Here are made-up elements, facts about them, and rows of numbers that follow some of those facts. Name the element behind each unnamed row.

Facts:
nagate: uses; zestar: belongs to class
nagate(j_10, j_632); nagate(j_158, j_590); nagate(j_175, j_26); nagate(j_175, j_877)
nagate(j_175, j_334); nagate(j_195, j_28); nagate(j_195, j_575); nagate(j_237, j_807)
nagate(j_237, j_525); nagate(j_290, j_761); nagate(j_321, j_398); nagate(j_337, j_808)
nagate(j_337, j_623); nagate(j_337, j_224); nagate(j_337, j_708); nagate(j_346, j_564)
nagate(j_352, j_921); nagate(j_352, j_878); nagate(j_352, j_65); nagate(j_352, j_240)
nagate(j_358, j_784); nagate(j_358, j_577); nagate(j_38, j_149); nagate(j_38, j_621)
nagate(j_38, j_528); nagate(j_408, j_761); nagate(j_433, j_789); nagate(j_433, j_87)
nagate(j_433, j_710); nagate(j_433, j_141); nagate(j_433, j_708); nagate(j_434, j_761)
nagate(j_462, j_418); nagate(j_462, j_710); nagate(j_462, j_556); nagate(j_465, j_105)
nagate(j_465, j_456); nagate(j_48, j_90); nagate(j_48, j_151); nagate(j_482, j_894)
nagate(j_562, j_860); nagate(j_562, j_877); nagate(j_562, j_90); nagate(j_562, j_409)
nagate(j_571, j_954); nagate(j_571, j_710); nagate(j_614, j_335); nagate(j_677, j_551)
nagate(j_677, j_418); nagate(j_677, j_472); nagate(j_677, j_74); nagate(j_705, j_428)
nagate(j_705, j_674); nagate(j_727, j_941); nagate(j_727, j_7); nagate(j_727, j_790)
nagate(j_772, j_606); nagate(j_772, j_53); nagate(j_772, j_633); nagate(j_801, j_577)
nagate(j_820, j_428); nagate(j_820, j_720); nagate(j_835, j_472); nagate(j_866, j_512)
nagate(j_866, j_606); nagate(j_866, j_621); nagate(j_866, j_302); nagate(j_866, j_926)
nagate(j_869, j_288); nagate(j_869, j_487); nagate(j_869, j_472); nagate(j_869, j_239)
nagate(j_908, j_343); nagate(j_908, j_656); nagate(j_909, j_789); nagate(j_909, j_551)
nagate(j_909, j_881); nagate(j_909, j_409); nagate(j_909, j_239); nagate(j_919, j_808)
nagate(j_94, j_88); nagate(j_94, j_65); nagate(j_94, j_955); nagate(j_946, j_457)
nagate(j_946, j_846); nagate(j_946, j_878); nagate(j_946, j_409); nagate(j_946, j_130)
nagate(j_951, j_66); nagate(j_978, j_876); nagate(j_985, j_36); nagate(j_985, j_565)
zestar(j_10, flustar); zestar(j_105, peti); zestar(j_130, stosku); zestar(j_140, latrom)
zestar(j_141, flustar); zestar(j_149, latrom); zestar(j_151, tragras); zestar(j_158, flustar)
zestar(j_175, peti); zestar(j_181, stosku); zestar(j_195, stosku); zestar(j_224, tragras)
zestar(j_237, tragras); zestar(j_239, tragras); zestar(j_240, bigrures); zestar(j_26, bigrures)
zestar(j_28, stosku); zestar(j_288, peti); zestar(j_290, peti); zestar(j_302, stosku)
zestar(j_31, flustar); zestar(j_321, bizem); zestar(j_334, tragras); zestar(j_335, tragras)
zestar(j_337, flustar); zestar(j_343, tragras); zestar(j_346, tragras); zestar(j_352, stosku)
zestar(j_358, flustar); zestar(j_36, flustar); zestar(j_38, bigrures); zestar(j_398, tragras)
zestar(j_408, stosku); zestar(j_409, flustar); zestar(j_418, tragras); zestar(j_428, stosku)
zestar(j_433, flustar); zestar(j_434, flustar); zestar(j_456, flustar); zestar(j_457, bizem)
zestar(j_462, bizem); zestar(j_465, bizem); zestar(j_472, stosku); zestar(j_48, flustar)
zestar(j_482, tragras); zestar(j_487, latrom); zestar(j_512, flustar); zestar(j_525, tragras)
zestar(j_528, stosku); zestar(j_53, bizem); zestar(j_543, bizem); zestar(j_551, peti)
zestar(j_556, peti); zestar(j_562, tragras); zestar(j_564, stosku); zestar(j_565, tragras)
zestar(j_571, peti); zestar(j_575, tragras); zestar(j_577, flustar); zestar(j_590, peti)
zestar(j_606, bizem); zestar(j_614, flustar); zestar(j_621, tragras); zestar(j_623, tragras)
zestar(j_632, tragras); zestar(j_633, tragras); zestar(j_65, tragras); zestar(j_656, tragras)
zestar(j_66, tragras); zestar(j_665, peti); zestar(j_670, bigrures); zestar(j_674, bizem)
zestar(j_677, flustar); zestar(j_7, peti); zestar(j_705, bigrures); zestar(j_708, bigrures)
zestar(j_710, bigrures); zestar(j_720, flustar); zestar(j_727, tragras); zestar(j_74, stosku)
zestar(j_761, latrom); zestar(j_772, tragras); zestar(j_784, peti); zestar(j_789, bizem)
zestar(j_790, peti); zestar(j_801, bigrures); zestar(j_807, tragras); zestar(j_808, flustar)
zestar(j_820, latrom); zestar(j_835, latrom); zestar(j_846, flustar); zestar(j_860, bigrures)
zestar(j_866, bigrures); zestar(j_869, bigrures); zestar(j_87, stosku); zestar(j_876, stosku)
zestar(j_877, bigrures); zestar(j_878, tragras); zestar(j_88, stosku); zestar(j_881, peti)
zestar(j_894, tragras); zestar(j_90, flustar); zestar(j_908, latrom); zestar(j_909, tragras)
zestar(j_919, tragras); zestar(j_921, tragras); zestar(j_926, tragras); zestar(j_94, tragras)
zestar(j_941, tragras); zestar(j_946, tragras); zestar(j_951, flustar); zestar(j_954, tragras)
zestar(j_955, flustar); zestar(j_961, tragras); zestar(j_978, bigrures); zestar(j_985, flustar)

Some elements and their rows:
j_860: [-32  -9   3  16  19  -4  -5   7 -18 -44  12  12   0  24 -16  -5   6  10
  39  16 -35 -13 -10 -11  25  50]
j_670: [-22 -17 -14   5  12 -24  -4  21 -27 -22  16  10  17  -4 -27  -9  -1  19
  32  18  -7   4 -33 -19  16  26]
j_710: [-52 -30  15  26  -4   3 -19  31 -27 -36  -3   3  13  -1 -10   1  10  36
  46   3   0   6  -9 -14  21  18]
j_708: [-52 -21  12  26  -1  -2 -20  35 -22 -35  -6   3  21  -3 -17  -3   6  41
  47  10   2   5  -8 -18  16   9]
j_869: [-40  -9 -25 -28  -8 -39 -13   4 -29 -38   7  18   1   8 -18   2  17  35
  46  -8 -17  -2  -5 -18   0  45]
j_543: [ 12 -12 -17   0  -9   9  18  -1 -12  -5 -24  16 -16   0 -25 -15 -16  12
  -8   0  27 -14  -4  -7  11  -2]
j_321: [ 15  -5 -24  -7 -10  -4  19  -2 -11  -2 -24  18 -15  -2 -30 -16 -16  12
  -9  -2  27 -16  -3  -8   6  -3]
j_674: [ 19 -50  -9 -11  -5   3  19   7 -24   8 -12  28 -39 -10   0 -14 -11   7
 -14 -17  38  -7 -24  -3  12   7]
j_358: [  8  38 -19 -13 -47   6  25   5 -31  21   1  22 -11  29  13  -7 -45  -6
 -14   8  22 -29  -5 -12 -22 -22]
j_951: [  7  31 -16  -9 -44  10  21   5 -30  20   3  21 -16  30  19  -3 -44  -5
 -14   5  26 -29  -6  -8 -19 -21]
j_10: [  7  33 -16  -9 -43  12  21   6 -29  19   3  20 -16  29  21  -4 -43  -4
 -13   5  26 -27  -4  -9 -18 -19]
j_36: [  5  18   2  10 -40  31  22  13 -30  21   2  16 -16  30  23  -8 -45 -10
 -15   8  31 -25 -10  -6  -6 -21]
j_761: [ 16 -29 -12  40 -45  24  19  14 -19  -7 -18  24   6  46 -11 -42 -56  -7
 -58   1  70 -47   9  -6  17 -11]
j_571: [  4  20 -12 -30 -24   1  15   5   2  -4 -49  23 -24 -21 -11  -2   3  20
  25 -32  30  -6  34   7   9 -14]
j_790: [ 27   4   0  -1   0  22  33  13   3  12 -36  17 -16 -20 -22 -16 -15 -10
  10  -8  20  -6   0   8  30 -13]
j_428: [-30 -25  16 -61  34 -49  12   7  21  30   1  -4 -13 -40  23  12 -16 -68
  56 -24  23  14 -36  56  63   6]
j_352: [-37  46  -7 -68  59 -78 -13 -10  40 -10  -6  10  -7 -24  13  15 -16 -57
  57  -3  16 -13  16  64  35  -6]
j_919: [ -1  -5  12  15   6 -13 -27  -4  17   9   9 -30  34 -26  -9   6  45  37
 -15   2 -47  34  17 -23 -50 -17]
j_224: [ -6 -19  31  35  10   6 -29   4  19   7   7 -33  34 -25   0   5  46  34
 -16   3 -45  34  13 -20 -39 -17]
j_565: [ 19 -26  20  26  23   4 -14  -6  17  17  23 -29  26 -26  -6  -2  38  10
 -28  11 -55  29 -11 -19 -31  -2]
j_151: [ 15 -17  24  26  25  10 -16 -24  23  -1  21 -27  11   1   1   3  45   2
 -21   8 -78  14   9 -12 -25  25]

Rows to name:
No name comes twice in this set of rows, the named rows included.
[-16 -18  10  17 -16  28   3   5  -7 -25 -40  15 -24  12  -4  -6  -2  25
   6 -17  27 -17  27   2  15   0]  j_789
[  7  -2   9 -16 -10  28  19   3   3  -7 -42  23 -40  -5   6  -1   4   3
  23 -32  23  -8  25  15  30   6]  j_288
[-38  23  18 -34  65 -48 -13   5  42  -4  -6   3  -4 -28  18  13 -26 -63
  56   3  25  -6   0  67  53 -13]  j_88
[ 15  -1 -29 -13 -12  -9  21  -4 -12  -2 -23  19 -14  -1 -31 -18 -15  14
  -9   0  22 -16  -1 -12   3  -2]  j_465
[ -4 -30 -12  20 -58  22   8   3 -20 -26 -25  31 -15  61  12 -28 -37   7
 -43 -26  71 -49  34  -2  10   9]  j_487
[-17  36 -16 -30 -63   5  11  -6 -32   3  -9  28 -31  42  36   9 -24  11
   4 -22  24 -32  23  -6 -29  -6]  j_677
[-19  24  18  25 -52  40   5  25 -27   8 -14  11  -6  29  31   1 -37  10
  -4   2  39 -21  11  -6 -11 -39]  j_808
[  2  31   9  16  -5  23  -2  17 -23  -6   7  37 -30  33  45  -2 -44  -8
 -20  16  42 -38   4   8 -17 -28]  j_955
[ 13   7  -1  -4  18 -22 -18 -36  22  -9  21 -16   8   7  -3   5  51  11
 -19   1 -84   9  25 -16 -46  30]  j_562
[-27 -10   2  21  48 -20 -26  25 -19 -50  20  27  -1   1  -3  -6  -1  17
  26  25   0 -12 -17  -4  11  23]  j_240
[  2  49 -14 -15 -43  14  24 -13 -24  -1  -2  26 -29  55  25  -1 -34 -12
  -6   1   0 -44  18  -3 -16   5]  j_48
[-11 -41 -31 -35   8 -50  -3  17 -41  -8  28  28  -5 -17 -11  -7   5  21
  28  -2   0   7 -46 -20   1  39]  j_705
[-12  -1 -22 -20 -31  -8   7  -4 -12 -18 -39  19 -20   5 -16  -4   1  35
   7 -24  27 -12  27  -9  -5  -1]  j_462

Now the same elements, written a new way:
Some rows with their names:
j_434: [ -2 -32   5 -16   5  -8  34   7  33  34 -34 -35 -65   3  44   3 -14  -7
 -12  21 -32  17   7  19 -37  15  -8  19   4]
j_808: [-10 -27  18 -18  19  -8  40 -17  12  37 -25 -21 -80   3  34   8  -8  13
 -11  21 -56  21   9  18 -19  11   6  29  -7]
j_65: [  5  37 -14   3   9  18 -20  11  -9 -36   9  12  30  28 -34  -4   3 -16
  11 -30  10 -32 -15  -5  38   0  -8  12 -46]
j_240: [ 10   1  -8 -18 -11 -10 -16  -3  -2   7   7  27  44  14  -7  12  21 -22
  23  -4 -25   0 -11  60  12 -16  20  -8  -5]
j_302: [-26  25   5  25 -11 -19 -36 -37  20  -1  -6  17   7 -52  18  20  19  38
 -17   4  29  19  -6 -23   0   0 -25 -10  16]
j_894: [ -4  34  -9  -8   3  15 -12  16 -22 -35   9   1  29  25 -29 -24  -1  -9
   5 -25  23 -36  -5 -15  36  13  -3   6 -21]
j_556: [  9 -61   1  12  46   4  25  -1 -10  10   6 -30 -21   0  -1  38 -21  33
 -12  16 -12  16  20 -22 -19 -39   7  -6  12]
j_623: [ -8  27   4  -2   0  15 -12   5 -39 -33  14   4  15  23 -37 -26   0  -2
   9 -25   4 -33  -5 -20  51  21   8  -2 -28]
j_465: [ -2  44  18  26 -54 -27 -33 -20 -10   0  30  19  44 -41  -8  12  39 -31
  17  -1  35 -20  -7  13 -13  15  31 -30  17]
j_801: [  6  -8   0 -26 -27 -14 -14   7 -10   7   4   7  44  10   0 -11  13 -26
  19   0  -7  -5  -3  54   7   1  23 -21  23]
j_876: [-14  16  20  38 -17 -19 -28 -38  28  -6  11   9   0 -36  18  20  17  26
 -23  -3  33  18 -17 -20   5   4 -10   1  23]
j_710: [  7  -5  14 -32  -9 -20  -5 -10 -32  14  11  26  43   8  -7  -8  17   3
  23  -4 -35  -8  -5  43  19 -12  31  -5  16]
j_237: [ -3  25 -10   0 -12  17 -17  25 -21 -33   6  -4  29  24 -29 -31  -6 -24
  14 -24  27 -32  -5 -20  30  22  -8  -9 -20]
j_74: [  3  11  31  36 -18 -26 -20 -28  23   3  13  24  13 -39  16  14  17  30
 -14  -7  22  20 -24 -41  -5  -8 -16   9  27]
j_656: [ -4  37  -8  -9   2  15 -11  15 -23 -37   9   1  30  25 -27 -23  -3  -9
   4 -25  23 -37  -7 -13  36  16  -2   5 -18]
j_482: [ -4  25  -9  -1  -9  17 -15  22 -20 -35   8  -2  27  24 -27 -29  -4 -20
  10 -26  24 -35  -3 -19  31  19  -5  -5 -21]
j_633: [-10  41 -23 -15   7  15 -18  14 -28 -30  -6   6  32  12 -29 -23   0   2
  11 -22  19 -40   2 -19  32  10 -15  -6 -25]
j_31: [ -3 -28   3 -16  12  -6  39   0  30  36 -32 -25 -67   3  42   3  -8   0
 -11  20 -37  20   8  17 -39  10  -8  23   2]
j_94: [  3  21 -16  18 -10  17 -25  24  -7 -34   3   3  27  27 -37 -16   0 -33
  21 -30  13 -30  -9 -12  29  14 -17  -7 -45]
j_670: [  4  -5  -2 -28 -18 -12 -13   1 -13  10   3  17  43   9  -3 -10  14 -19
  21  -3 -13  -3  -2  53   7  -4  23 -18  20]
j_820: [ 11 -63  -2  20  27  15   7  -6  22  25 -11   4 -41  16  13 -12 -31  15
 -11  21 -15  32  38  41 -33 -17 -15  -6  36]

Name these rows:
No name comes twice in this set of rows, the named rows included.
[  2 -61 -12  14  35  12  17  11   6   3   2 -48 -22   0   7  37 -26  10
 -18  19   8  20  22  -9 -24 -27   5 -17  12]  j_290
[-13  29 -24  -7  -9  18 -23  23 -25 -29 -10   1  31   9 -31 -33  -4 -13
  21 -22  20 -34   3 -24  23  16 -25 -25 -25]  j_772
[ -8 -46  13  -3  -3  -6  32  -4  12  39 -30 -28 -85   1  29  -7 -14  -5
   2  18 -55  28  13   8 -27  22  -5   4  -5]  j_337
[  2 -45 -10 -13  35  11   4  -4  16  27 -30 -10 -21 -10  12  11 -31  36
 -21  38 -28  22  30  35 -19 -22 -22   3  24]  j_149
[  1  28   5  -4   3  10  -8  11 -36 -31  10   6  27  23 -35 -27   1   1
  11 -27   8 -35  -9 -26  38  14  -1   5 -22]  j_954
[  8  24 -20  11 -19  26 -15  31 -13 -29   8  15  26  18 -40 -26  -4 -36
  20 -22  13 -13 -12 -25  30   8 -13 -13 -42]  j_946
[  2 -57 -24   9  26  23  27  15   4   3   6 -26 -33  -8   0  28 -31   2
 -17  31  11  45  22 -19 -23 -32  12 -29   9]  j_175
[ -1 -32  18 -14  16 -11  43  -9  10  39 -25 -17 -72   2  34   5 -10  15
  -4  18 -61  22   4   5 -25   7   0  31  -4]  j_141
[  6 -21  -5 -16  16   0  40   1  37  34 -27  -8 -67   3  36  15  -6  -2
  -8  22 -48  32  -3  15 -33  -7  -6  34 -18]  j_846
[ 13  30   6  -9   4   7  -2  20 -33 -28  13  11  39  22 -31 -29   0   2
  12 -30   5 -40 -14 -35  30   1  -7  16 -18]  j_418

